Below is a small trained network, with its code and all its weights. Each question gives an input and a class and asks what happens when units are switched off, that is, made to give their printed mean instead of their output.

import numpy as np


def w(rows, s, z=0):
    codes = np.array(rows[::2]) - 128.0
    scale = np.full(codes.shape[1], s)
    scale[-1] = z or s
    return codes * scale


def norm(h):
    return h / np.sqrt((h * h).mean(-1, keepdims=True) + 1e-5)


def f(y):
    return y / 2 * (1 + np.tanh(0.7978845608 * (y + 0.044715 * y**3)))


def log_softmax(a):
    a = a - a.max(-1, keepdims=True)
    return a - np.log(np.exp(a).sum(-1, keepdims=True))


def net(x, mask):
    res = np.array(x, float).reshape(1, 3) / 4 @ E
    u = 0
    for l in range(4):
        y = f(norm(res) @ A[l][:, :-1].T + A[l][:, -1])
        res = res + np.where(mask[u : u + 3], y, B[l][:, -1]) @ B[l][:, :-1]
        u += 3
    return log_softmax(norm(res)[-1] @ U[:, :-1].T + U[:, -1])


A, B = {}, {}
E = w([
[214,2,122,144,130],'x0',
[159,136,215,61,47],'x1',
[125,86,87,106,93],'x2',
],0.0065)
A[0] = w([
[102,111,76,110,35,49],'L0N1',
[214,154,170,203,144,119],'L0N2',
[201,199,253,248,194,1],'L0N3',
],0.007,0.0032)
B[0] = w([
[76,70,71,165,121,151],'L0N1',
[190,80,95,101,143,196],'L0N2',
[1,28,96,72,104,254],'L0N3',
],0.014,0.0015)
A[1] = w([
[88,95,87,182,144,141],'L1N1',
[163,113,70,126,99,122],'L1N2',
[140,159,74,172,251,1],'L1N3',
],0.011,0.0024)
B[1] = w([
[11,60,210,71,172,254],'L1N1',
[94,162,110,163,123,181],'L1N2',
[140,88,236,182,150,254],'L1N3',
],0.011,0.0041)
A[2] = w([
[73,175,2,179,218,123],'L2N1',
[208,156,176,81,62,150],'L2N2',
[90,187,134,12,42,251],'L2N3',
],0.0069,0.0031)
B[2] = w([
[240,124,229,139,54,139],'L2N1',
[32,198,188,254,69,172],'L2N2',
[128,50,218,152,217,253],'L2N3',
],0.005,0.0051)
A[3] = w([
[8,255,135,54,180,195],'L3N1',
[119,31,165,77,58,205],'L3N2',
[182,48,143,198,247,254],'L3N3',
],0.0078,0.0031)
B[3] = w([
[221,81,1,131,103,228],'L3N1',
[66,179,101,110,244,232],'L3N2',
[200,234,106,94,20,254],'L3N3',
],0.0075,0.0073)
U = w([
[93,109,250,151,133,249],'0',
[52,50,85,69,154,99],'1',
[216,140,74,134,97,36],'2',
],0.016,0.0011)

Each question gives the input, the list of numbers given to net, and the class t.
The units are the neurons (one row each of A and B). Each row of codes is followed by its name. A weight is (code - 128) times the scale printed after its matrix; where a second scale follows, it is the last column's (A, B and U).
mask holds one flag per neuron, layer by layer. A switched-off neuron (its flag False) gives its mean, the last column of its row in B, instead of its output. The means were averaged over made-up inputs and are rounded, as every weight is.
A unit's drop is (log p(t) with every unit on - log p(t) with that unit switched off) / (log p(t) with every unit on - log p(t) with every unit switched off).
The circuit of an input: a set's keep is (log p(t) with only the set's units on - log p(t) with every unit switched off) / (log p(t) with every unit on - log p(t) with every unit switched off). Starting from all 12 units, units are removed one at a time, each time the one whose removal leaves the highest keep (on an exact tie, the one counted first), for as long as the keep stays at least 0.8.
units of the circuit, in order: the units of the circuit, biggest drop first
most important unit: the unit with the biggest drop
top k neurons: the k neurons with the biggest drops, biggest first
top k neurons in layer l: the k neurons of layer l with the biggest drops, biggest first
drop when u is switched off: that unit's drop, to one decimal
input [-1,-6,1], class 0: units of the circuit, in order -> (L1N3)
input [6,-6,-6], class 0: top 3 neurons -> (L1N3 L1N1 L3N1)
input [-2,0,-1], class 2: units of the circuit, in order -> (L1N1 L0N1)
input [5,4,-5], class 1: top 3 neurons -> (L0N3 L3N2 L1N3)
input [-8,6,-6], class 2: top 3 neurons -> (L3N1 L1N1 L1N3)
input [-4,5,-7], class 1: top 2 neurons -> (L0N3 L1N3)
input [8,6,4], class 2: top 3 neurons -> (L1N1 L0N3 L1N3)
input [2,-5,3], class 0: units of the circuit, in order -> (L1N3 L0N3)
input [5,4,3], class 2: top 2 neurons -> (L0N3 L1N1)
input [-6,5,-5], class 2: top 3 neurons -> (L3N1 L1N3 L1N1)
input [7,-8,-6], class 0: top 2 neurons -> (L1N3 L1N1)
input [0,-8,3], class 0: top 2 neurons -> (L1N3 L0N3)
input [-8,-1,-7], class 2: top 2 neurons -> (L3N1 L1N1)
input [7,-6,-3], class 2: most important unit -> L3N3
input [6,-8,3], class 0: top 3 neurons -> (L1N3 L1N1 L3N1)
input [2,-8,7], class 0: top 2 neurons -> (L1N3 L0N3)
input [-2,-8,7], class 0: top 2 neurons -> (L1N3 L0N3)
input [-5,4,3], class 2: top 2 neurons in layer 0 -> (L0N3 L0N2)
input [8,6,-8], class 1: top 2 neurons in layer 3 -> (L3N2 L3N1)
input [4,-7,-4], class 0: most important unit -> L1N3
input [-1,-1,-8], class 1: drop when L0N3 is switched off -> 2.2
input [1,0,-8], class 1: drop when L0N3 is switched off -> 1.6
input [8,-2,-2], class 2: drop when L2N2 is switched off -> 0.0
